Here is a tiny trained network, its code and every weight. The questions are about switching its units off for an input and a target symbol, where a switched-off unit gives its printed mean instead of its output.

import numpy as np


def w(rows, s, z=0):
    codes = np.array(rows[::2]) - 128.0
    scale = np.full(codes.shape[1], s)
    scale[-1] = z or s
    return codes * scale


def f(y):
    return y / 2 * (1 + np.tanh(0.7978845608 * (y + 0.044715 * y**3)))


def softmax(a):
    e = np.exp(a - a.max(-1, keepdims=True))
    return e / e.sum(-1, keepdims=True)


def log_softmax(a):
    a = a - a.max(-1, keepdims=True)
    return a - np.log(np.exp(a).sum(-1, keepdims=True))


def net(x, mask):
    ids = ['αβζπτψω'.index(c) for c in x.split()]
    T = len(ids)
    res = E[ids] + P[:T]
    r = res
    for j in range(2):
        rows = slice(4 * j, 4 * j + 4)
        q, k, v = (r @ M[0][rows].T for M in (Q, K, V))
        z = softmax(np.where(np.tri(T) > 0, q @ k.T / 4**0.5, -1e9)) @ v
        o = O[0][rows]
        res = res + np.where(mask[j], z, o[:, -1]) @ o[:, :-1]
    y = f(res @ A[0][:, :-1].T + A[0][:, -1])
    res = res + np.where(mask[2:14], y, B[0][:, -1]) @ B[0][:, :-1]
    return log_softmax(res[-1] @ U[:, :-1].T + U[:, -1])


Q, K, V, O, A, B = {}, {}, {}, {}, {}, {}
E = w([
[177,180,134,82,160,172,247,136],'α',
[110,132,93,69,41,183,139,91],'β',
[174,150,71,186,37,35,188,137],'ζ',
[79,107,169,193,161,129,193,79],'π',
[160,193,205,104,76,76,182,13],'τ',
[165,175,151,100,156,54,94,135],'ψ',
[222,150,153,195,97,219,119,149],'ω',
],0.011)
P = w([
[175,40,244,70,55,118,128,169],'0',
[105,83,170,75,104,104,155,190],'1',
[197,63,124,115,125,137,141,98],'2',
[87,140,162,141,108,126,146,142],'3',
[181,108,106,141,157,126,154,74],'4',
[84,187,128,162,102,128,163,135],'5',
[174,145,82,153,153,134,147,56],'6',
[68,219,107,174,106,131,148,123],'7',
[168,169,43,164,156,133,133,55],'8',
[100,209,105,118,91,105,144,102],'9',
],0.011)
Q[0] = w([
[116,248,158,171,54,70,143,107],'H1',
[108,105,218,44,217,124,65,155],'H1',
[26,95,160,136,103,169,78,224],'H1',
[138,88,63,158,136,105,82,86],'H1',
[167,188,27,205,109,76,164,124],'H2',
[118,22,118,98,173,88,92,203],'H2',
[64,11,201,96,163,217,83,237],'H2',
[60,214,168,141,74,101,138,211],'H2',
],0.012)
K[0] = w([
[156,117,10,166,154,175,108,56],'H1',
[154,3,180,140,39,111,162,174],'H1',
[207,50,190,44,158,122,139,87],'H1',
[52,197,171,95,117,218,121,146],'H1',
[58,224,88,121,196,129,112,65],'H2',
[78,36,255,54,139,152,129,171],'H2',
[174,21,209,78,82,72,135,153],'H2',
[222,44,78,107,213,153,79,19],'H2',
],0.0097)
V[0] = w([
[85,139,87,138,61,181,228,2],'H1',
[204,215,63,106,129,58,150,184],'H1',
[180,141,95,79,116,172,214,195],'H1',
[110,62,119,144,55,145,68,142],'H1',
[164,159,212,171,141,87,166,53],'H2',
[165,87,141,245,146,198,154,214],'H2',
[191,166,184,103,90,189,86,73],'H2',
[178,93,66,193,75,35,114,105],'H2',
],0.0076)
O[0] = w([
[93,85,123,136,144,148,154,243,242],'H1',
[168,116,180,163,144,61,117,118,209],'H1',
[157,118,141,89,214,75,99,160,191],'H1',
[176,165,37,124,136,154,192,125,126],'H1',
[142,89,132,138,72,180,34,151,202],'H2',
[101,103,2,152,145,76,80,97,136],'H2',
[242,148,116,213,76,128,123,183,138],'H2',
[93,64,140,202,154,178,154,112,254],'H2',
],0.0083,0.0071)
A[0] = w([
[207,143,109,53,91,66,125,147,99],'N1',
[183,178,107,79,75,171,88,139,240],'N2',
[125,197,195,134,139,139,133,55,175],'N3',
[116,77,111,92,120,92,188,133,128],'N4',
[122,91,133,147,126,125,48,106,181],'N5',
[227,215,85,70,17,135,88,155,37],'N6',
[123,145,129,44,41,130,126,152,2],'N7',
[47,135,194,83,216,167,132,115,106],'N8',
[132,96,215,147,78,79,174,152,40],'N9',
[120,102,135,89,201,47,80,167,182],'N10',
[193,106,181,190,132,254,44,152,108],'N11',
[170,99,157,127,142,235,182,159,148],'N12',
],0.0074,0.0062)
B[0] = w([
[222,81,96,184,96,148,114,94,164],'N1',
[155,162,102,67,63,94,133,131,207],'N2',
[92,185,204,120,119,63,115,80,126],'N3',
[53,136,111,176,179,245,169,98,176],'N4',
[102,76,96,81,108,146,56,116,190],'N5',
[24,125,174,229,233,215,163,68,162],'N6',
[180,131,97,118,251,6,130,245,117],'N7',
[205,182,119,67,69,146,169,173,135],'N8',
[128,74,14,183,159,113,79,102,204],'N9',
[112,103,192,163,175,242,80,146,174],'N10',
[91,68,87,62,191,3,141,107,235],'N11',
[87,171,130,73,171,86,200,123,255],'N12',
],0.0064,0.0046)
U = w([
[200,116,56,218,76,135,122,140,81],'α',
[176,218,143,135,157,143,206,179,127],'β',
[81,116,110,35,39,202,102,137,217],'ζ',
[46,113,149,179,202,175,140,83,122],'π',
[130,120,86,75,178,2,112,167,3],'τ',
[185,138,191,106,155,175,42,205,154],'ψ',
[124,195,194,138,71,81,137,54,138],'ω',
],0.0066,0.0047)

Each question gives the input, a string of symbols that net reads in full, and the target symbol t.
The units are the heads (4 rows each of Q, K, V and O) and the neurons (one row each of A and B). Each row of codes is followed by its name. A weight is (code - 128) times the scale printed after its matrix; where a second scale follows, it is the last column's (O, A, B and U).
mask holds one flag per unit, heads first, then neurons. A switched-off unit (its flag False) gives its mean, the last column of its rows in O or B, instead of its output. The means were averaged over made-up inputs and are rounded, as every weight is.
A unit's drop is (log p(t) with every unit on - log p(t) with that unit switched off) / (log p(t) with every unit on - log p(t) with every unit switched off).
The circuit of an input: a set's keep is (log p(t) with only the set's units on - log p(t) with every unit switched off) / (log p(t) with every unit on - log p(t) with every unit switched off). Starting from the 12 units with the biggest drops (on a tie, the unit counted first), units are removed one at a time, each time the one whose removal leaves the highest keep (on an exact tie, the one counted first), for as long as the keep stays at least 0.8.
units of the circuit, in order: the units of the circuit, biggest drop first
unit that matters most: the unit with the biggest drop
k most important neurons: the k neurons with the biggest drops, biggest first
heads that matter: for each layer, one digit per head in row order, 1 if its drop is at least 0.15 and else 0, layers parted by /
input ζ ω ψ ω ζ ζ ζ α π, target ψ: heads that matter -> 11
input ζ π ψ ψ ω, target ω: unit that matters most -> H1
input β ω β, target α: units of the circuit, in order -> H2, N1
input ζ ζ β ζ π β β ζ τ α, target τ: heads that matter -> 11
input π β ζ τ τ τ ζ β ψ, target β: units of the circuit, in order -> H2, H1
input ζ ω β α β ω α ζ, target ψ: units of the circuit, in order -> H1, N10, H2
input β π β β ω π, target α: heads that matter -> 01
input ω β ζ ζ β π, target β: units of the circuit, in order -> H2, H1, N8, N5
input ψ β α, target β: units of the circuit, in order -> H2, N12
input β β ζ ω β β τ ζ, target τ: heads that matter -> 11
input π β ψ π, target ω: units of the circuit, in order -> H1, N3, H2
input ω π ψ β ζ ζ ζ τ α ψ, target ψ: heads that matter -> 10
input α β ζ ζ ω ζ π ψ ζ, target ω: units of the circuit, in order -> H1, H2
input β β ψ β, target ω: units of the circuit, in order -> H1, H2, N3
input ζ ω ζ ζ β α ω ζ ω β, target α: units of the circuit, in order -> H2
input ζ ζ ζ π ζ, target ζ: units of the circuit, in order -> H1, H2
input ζ ω ζ ζ β ω ζ ζ β ω, target τ: heads that matter -> 00
input ψ β ω, target β: heads that matter -> 11
input π τ ζ ω ζ ζ ζ ζ α ζ, target ψ: heads that matter -> 10
input π ζ ζ ω ψ, target α: 3 most important neurons -> N1, N12, N11
